Here is a tiny trained network, its code and every weight. The questions are about switching its units off for an input and a class, where a switched-off unit gives its printed mean instead of its output.

import numpy as np


def w(rows, s, z=0):
    codes = np.array(rows[::2]) - 128.0
    scale = np.full(codes.shape[1], s)
    scale[-1] = z or s
    return codes * scale


def f(y):
    return y / 2 * (1 + np.tanh(0.7978845608 * (y + 0.044715 * y**3)))


def log_softmax(a):
    a = a - a.max(-1, keepdims=True)
    return a - np.log(np.exp(a).sum(-1, keepdims=True))


def net(x, mask):
    res = np.array(x, float).reshape(1, 7) / 4 @ E
    y = f(res @ A[0][:, :-1].T + A[0][:, -1])
    res = res + np.where(mask, y, B[0][:, -1]) @ B[0][:, :-1]
    return log_softmax(res[-1] @ U[:, :-1].T + U[:, -1])


A, B = {}, {}
E = w([
[100,118,188,145,30,172,139],'x0',
[91,125,164,235,185,174,137],'x1',
[26,181,125,109,150,176,52],'x2',
[185,155,212,176,107,81,76],'x3',
[87,153,178,139,120,2,133],'x4',
[72,228,54,118,81,150,156],'x5',
[158,155,14,132,142,117,70],'x6',
],0.0094)
A[0] = w([
[164,116,168,127,148,122,81,76],'N0',
[99,53,134,175,161,167,159,163],'N1',
[188,117,135,120,87,160,143,134],'N2',
[96,117,174,138,69,163,142,119],'N3',
[67,152,68,78,96,153,169,156],'N4',
[84,184,147,151,84,117,76,189],'N5',
[209,98,116,129,51,170,139,133],'N6',
[97,181,143,147,158,90,129,13],'N7',
[119,150,103,108,95,102,112,157],'N8',
[76,171,120,155,89,103,93,167],'N9',
[121,142,194,120,76,160,151,143],'N10',
[162,118,87,114,166,86,105,100],'N11',
[139,58,132,171,167,137,106,170],'N12',
[111,102,145,72,145,160,40,139],'N13',
[115,106,103,167,145,185,126,58],'N14',
[86,188,129,158,92,105,73,149],'N15',
[92,138,174,136,85,159,140,132],'N16',
[118,192,145,139,121,125,110,57],'N17',
[72,145,81,81,96,156,153,134],'N18',
[154,109,134,114,112,46,132,139],'N19',
[142,141,103,117,130,144,90,195],'N20',
[118,116,184,129,125,117,146,31],'N21',
[137,112,125,160,163,149,133,87],'N22',
[140,75,118,130,108,58,133,254],'N23',
[131,129,7,100,155,165,96,202],'N24',
[146,140,67,108,146,146,127,109],'N25',
[166,133,106,147,118,133,109,142],'N26',
],0.013,0.0037)
B[0] = w([
[117,109,91,60,141,199,147,167],'N0',
[39,196,223,131,162,116,134,196],'N1',
[195,75,54,159,98,111,115,169],'N2',
[51,116,174,170,84,97,114,186],'N3',
[62,174,84,66,169,185,197,223],'N4',
[109,121,180,151,179,115,91,203],'N5',
[255,106,61,159,62,126,139,194],'N6',
[183,50,114,145,157,134,137,161],'N7',
[81,179,143,124,167,118,157,167],'N8',
[139,146,154,148,206,142,88,191],'N9',
[77,78,147,141,66,91,86,190],'N10',
[87,149,157,142,54,109,133,175],'N11',
[78,162,177,96,122,138,144,188],'N12',
[94,143,100,75,180,213,156,181],'N13',
[121,160,153,122,76,111,178,170],'N14',
[138,162,172,168,201,88,52,197],'N15',
[80,90,168,140,132,91,88,183],'N16',
[150,132,128,168,150,103,79,156],'N17',
[75,155,99,57,148,208,189,207],'N18',
[137,147,195,91,54,147,197,198],'N19',
[119,175,122,130,129,125,84,166],'N20',
[136,154,112,171,112,65,112,160],'N21',
[106,144,161,111,111,132,144,151],'N22',
[127,180,182,126,96,155,173,201],'N23',
[72,247,102,171,83,44,99,247],'N24',
[101,194,108,195,99,42,82,178],'N25',
[165,123,149,123,96,104,126,152],'N26',
],0.0091,0.013)
U = w([
[166,43,70,12,119,202,96,33],'0',
[85,180,1,49,130,156,183,162],'1',
[76,31,106,158,70,115,82,5],'2',
[59,137,205,74,240,176,148,250],'3',
[98,160,181,205,77,26,78,172],'4',
[178,79,164,91,36,134,233,121],'5',
[227,100,87,217,214,77,59,26],'6',
],0.0083,0.0017)

Each question gives the input, the list of numbers given to net, and the class t.
The units are the neurons (one row each of A and B). Each row of codes is followed by its name. A weight is (code - 128) times the scale printed after its matrix; where a second scale follows, it is the last column's (A, B and U).
mask holds one flag per neuron, in row order. A switched-off neuron (its flag False) gives its mean, the last column of its row in B, instead of its output. The means were averaged over made-up inputs and are rounded, as every weight is.
A unit's drop is (log p(t) with every unit on - log p(t) with that unit switched off) / (log p(t) with every unit on - log p(t) with every unit switched off).
The circuit of an input: a set's keep is (log p(t) with only the set's units on - log p(t) with every unit switched off) / (log p(t) with every unit on - log p(t) with every unit switched off). Starting from the 12 units with the biggest drops (on a tie, the unit counted first), units are removed one at a time, each time the one whose removal leaves the highest keep (on an exact tie, the one counted first), for as long as the keep stays at least 0.8.
circuit, biggest first: the units of the circuit, biggest drop first
most important unit: the unit with the biggest drop
k most important neurons: the k neurons with the biggest drops, biggest first
drop of u: that unit's drop, to one decimal
input [6,0,-7,-6,-8,-7,6], class 4: circuit, biggest first	N24
input [3,-4,-1,4,-3,1,1], class 5: circuit, biggest first	N24, N6
input [4,3,2,5,-8,-7,-2], class 2: circuit, biggest first	N2, N10, N24
input [-8,3,-7,-8,8,-5,-4], class 5: circuit, biggest first	N19, N15
input [-1,-5,8,0,-2,6,-3], class 3: 3 most important neurons	N5, N15, N9
input [0,4,-3,-5,1,1,3], class 1: circuit, biggest first	N15, N5
input [2,-8,-1,8,0,1,4], class 5: circuit, biggest first	N24, N19
input [-5,-1,-7,-3,-7,4,8], class 4: 4 most important neurons	N24, N25, N11, N13
input [-1,-3,2,1,3,-3,0], class 3: 3 most important neurons	N6, N24, N2
input [4,-8,-5,6,1,3,7], class 5: 3 most important neurons	N19, N6, N24
input [7,2,2,-3,-5,-2,-5], class 4: 3 most important neurons	N1, N3, N10
input [3,3,-7,-2,-8,0,-7], class 4: 3 most important neurons	N1, N3, N18
input [7,-5,-1,-2,-5,-8,-8], class 2: 2 most important neurons	N10, N24
input [-6,-5,2,-6,-2,-7,7], class 4: 3 most important neurons	N24, N25, N11
input [6,1,-1,-5,8,5,-6], class 3: most important unit	N4
input [8,4,3,-1,0,-6,4], class 3: 3 most important neurons	N24, N13, N25
input [2,-4,6,2,-7,-5,-5], class 0: 2 most important neurons	N13, N24
input [-2,4,-1,-1,-5,7,-5], class 1: drop of N5	0.4
input [-7,6,0,-2,7,-3,0], class 3: drop of N10	0.1
input [-4,3,1,8,-7,3,-1], class 6: drop of N4	0.2
